Here is a tiny trained network, its code and every weight. The questions are about switching its units off for an input and a target symbol, where a switched-off unit gives its printed mean instead of its output.

import numpy as np


def w(rows, s, z=0):
    codes = np.array(rows[::2]) - 128.0
    scale = np.full(codes.shape[1], s)
    scale[-1] = z or s
    return codes * scale


def f(y):
    return y / 2 * (1 + np.tanh(0.7978845608 * (y + 0.044715 * y**3)))


def softmax(a):
    e = np.exp(a - a.max(-1, keepdims=True))
    return e / e.sum(-1, keepdims=True)


def log_softmax(a):
    a = a - a.max(-1, keepdims=True)
    return a - np.log(np.exp(a).sum(-1, keepdims=True))


def net(x, mask):
    ids = ['ΛΞΠΣΩαβζηθτφ'.index(c) for c in x.split()]
    T = len(ids)
    res = E[ids] + P[:T]
    r = res
    for j in range(2):
        rows = slice(4 * j, 4 * j + 4)
        q, k, v = (r @ M[0][rows].T for M in (Q, K, V))
        z = softmax(np.where(np.tri(T) > 0, q @ k.T / 4**0.5, -1e9)) @ v
        o = O[0][rows]
        res = res + np.where(mask[j], z, o[:, -1]) @ o[:, :-1]
    y = f(res @ A[0][:, :-1].T + A[0][:, -1])
    res = res + np.where(mask[2:14], y, B[0][:, -1]) @ B[0][:, :-1]
    return log_softmax(res[-1] @ U[:, :-1].T + U[:, -1])


Q, K, V, O, A, B = {}, {}, {}, {}, {}, {}
E = w([
[38,186,204,107,130,148],'Λ',
[152,249,175,122,127,34],'Ξ',
[159,133,56,172,129,234],'Π',
[102,171,198,95,191,127],'Σ',
[99,44,173,73,142,140],'Ω',
[49,84,23,92,93,60],'α',
[120,152,97,176,230,95],'β',
[164,78,218,176,114,53],'ζ',
[136,187,160,237,104,133],'η',
[101,75,61,119,186,217],'θ',
[208,107,61,67,124,137],'τ',
[69,91,155,205,163,174],'φ',
],0.012)
P = w([
[153,88,253,103,77,208],'0',
[146,60,116,134,172,174],'1',
[132,79,77,141,176,140],'2',
[122,104,46,143,174,107],'3',
[117,109,15,156,180,92],'4',
[102,133,1,157,180,69],'5',
[108,134,20,150,179,82],'6',
],0.0044)
Q[0] = w([
[243,133,134,120,5,159],'head 1',
[142,161,100,197,147,135],'head 1',
[186,79,112,149,217,87],'head 1',
[106,145,237,162,143,147],'head 1',
[33,43,92,96,151,209],'head 2',
[130,74,52,76,124,51],'head 2',
[123,149,122,210,89,120],'head 2',
[123,182,90,165,248,149],'head 2',
],0.017)
K[0] = w([
[251,185,198,60,244,219],'head 1',
[112,67,101,62,173,63],'head 1',
[139,123,1,192,155,70],'head 1',
[104,172,79,25,19,152],'head 1',
[16,54,67,4,156,127],'head 2',
[234,75,135,23,62,133],'head 2',
[94,173,187,161,87,75],'head 2',
[130,156,4,196,144,28],'head 2',
],0.013)
V[0] = w([
[103,110,100,102,57,162],'head 1',
[244,82,180,155,140,153],'head 1',
[78,69,116,190,90,85],'head 1',
[100,134,203,182,95,218],'head 1',
[193,187,136,137,201,147],'head 2',
[150,119,133,41,123,79],'head 2',
[185,158,89,147,54,129],'head 2',
[175,112,192,167,55,86],'head 2',
],0.011)
O[0] = w([
[145,122,121,110,63,215,95],'head 1',
[200,99,170,101,214,178,161],'head 1',
[131,90,173,151,55,128,136],'head 1',
[94,170,254,123,145,197,194],'head 1',
[201,169,122,154,199,134,199],'head 2',
[101,142,141,40,122,90,41],'head 2',
[193,155,139,110,54,203,76],'head 2',
[122,207,205,144,40,65,2],'head 2',
],0.0083,0.0034)
A[0] = w([
[134,153,100,248,79,163,160],'neuron 1',
[114,167,140,184,197,170,12],'neuron 2',
[124,102,165,162,60,87,63],'neuron 3',
[67,54,135,192,157,157,94],'neuron 4',
[65,106,156,67,181,131,108],'neuron 5',
[149,186,96,109,166,167,109],'neuron 6',
[124,121,106,62,188,181,86],'neuron 7',
[166,68,153,122,73,203,95],'neuron 8',
[176,18,218,170,152,74,241],'neuron 9',
[30,122,98,129,97,119,164],'neuron 10',
[107,163,117,51,62,107,2],'neuron 11',
[197,129,180,121,174,82,62],'neuron 12',
],0.011,0.0036)
B[0] = w([
[169,112,203,44,131,143,220],'neuron 1',
[82,160,128,216,206,171,254],'neuron 2',
[40,169,88,121,90,126,152],'neuron 3',
[88,140,126,207,56,81,243],'neuron 4',
[72,126,178,68,80,60,208],'neuron 5',
[130,188,121,137,166,144,206],'neuron 6',
[107,140,62,34,77,143,250],'neuron 7',
[151,102,55,191,56,89,170],'neuron 8',
[152,42,138,96,204,157,223],'neuron 9',
[198,171,204,138,118,139,178],'neuron 10',
[64,75,5,106,162,178,137],'neuron 11',
[178,161,113,138,161,41,185],'neuron 12',
],0.013,0.0091)
U = w([
[129,177,96,165,163,253,143],'Λ',
[145,125,72,194,206,89,2],'Ξ',
[182,126,82,38,133,162,186],'Π',
[118,65,161,195,113,163,178],'Σ',
[82,40,159,53,122,172,111],'Ω',
[134,140,173,92,85,162,105],'α',
[203,219,133,170,135,43,91],'β',
[192,165,211,123,169,213,152],'ζ',
[200,26,130,115,196,131,107],'η',
[90,226,194,151,80,129,122],'θ',
[59,172,148,62,230,165,153],'τ',
[40,123,86,122,89,156,124],'φ',
],0.0052,0.0061)

Each question gives the input, a string of symbols that net reads in full, and the target symbol t.
The units are the heads (4 rows each of Q, K, V and O) and the neurons (one row each of A and B). Each row of codes is followed by its name. A weight is (code - 128) times the scale printed after its matrix; where a second scale follows, it is the last column's (O, A, B and U).
mask holds one flag per unit, heads first, then neurons. A switched-off unit (its flag False) gives its mean, the last column of its rows in O or B, instead of its output. The means were averaged over made-up inputs and are rounded, as every weight is.
A unit's drop is (log p(t) with every unit on - log p(t) with that unit switched off) / (log p(t) with every unit on - log p(t) with every unit switched off).
The circuit of an input: a set's keep is (log p(t) with only the set's units on - log p(t) with every unit switched off) / (log p(t) with every unit on - log p(t) with every unit switched off). Starting from the 12 units with the biggest drops (on a tie, the unit counted first), units are removed one at a time, each time the one whose removal leaves the highest keep (on an exact tie, the one counted first), for as long as the keep stays at least 0.8.
units of the circuit, in order: the units of the circuit, biggest drop first
unit that matters most: the unit with the biggest drop
top k neurons: the k neurons with the biggest drops, biggest first
heads that matter: for each layer, one digit per head in row order, 1 if its drop is at least 0.15 and else 0, layers parted by /
drop of u: that unit's drop, to one decimal
input τ τ Σ τ Ω, target Ω: units of the circuit, in order	head 2; neuron 2; neuron 5
input β θ Π τ, target Π: units of the circuit, in order	neuron 2; head 2; neuron 7
input Σ θ Σ β η, target ζ: unit that matters most	neuron 1
input Σ τ Σ, target Π: units of the circuit, in order	head 1; neuron 7; head 2
input η τ τ α Ξ θ φ, target θ: heads that matter	10
input Π Ω Λ, target θ: heads that matter	11
input α Σ ζ, target Ω: top 2 neurons	neuron 9; neuron 3
input Σ τ Π Σ ζ Ξ, target β: units of the circuit, in order	head 2; neuron 12; head 1
input Σ τ τ Σ, target Π: top 3 neurons	neuron 2; neuron 7; neuron 4
input Σ Σ β β Ω θ, target φ: units of the circuit, in order	head 2; neuron 4; neuron 7
input Σ Σ Λ Π, target Λ: top 2 neurons	neuron 5; neuron 2
input Σ τ τ, target Π: units of the circuit, in order	neuron 2; neuron 7; head 1
input α Σ θ, target Σ: top 2 neurons	neuron 10; neuron 7
input Σ θ Π, target Λ: top 3 neurons	neuron 2; neuron 5; neuron 6
input Σ α Ω, target φ: unit that matters most	head 1
input β Π ζ θ, target φ: units of the circuit, in order	neuron 4; head 2; neuron 7
input Σ α Π, target φ: heads that matter	01
input τ Ω Σ Σ τ Ξ η, target ζ: heads that matter	01
input α φ Σ φ, target θ: heads that matter	11
input Π Π τ Π ζ φ, target Σ: top 2 neurons	neuron 4; neuron 7
input Π Σ Σ, target τ: heads that matter	10
input Σ Π Σ Σ β Σ, target Ξ: top neuron	neuron 1
input Σ Π θ α β η, target α: top 3 neurons	neuron 1; neuron 3; neuron 2
input η Π Σ Σ τ α, target Π: top 2 neurons	neuron 10; neuron 11
input Σ Π Π Σ Π Π Σ, target Λ: drop of head 2	0.9
input Π Σ Σ θ Σ, target φ: drop of neuron 1	0.3
input Σ ζ Σ φ η α, target θ: drop of neuron 11	-0.2
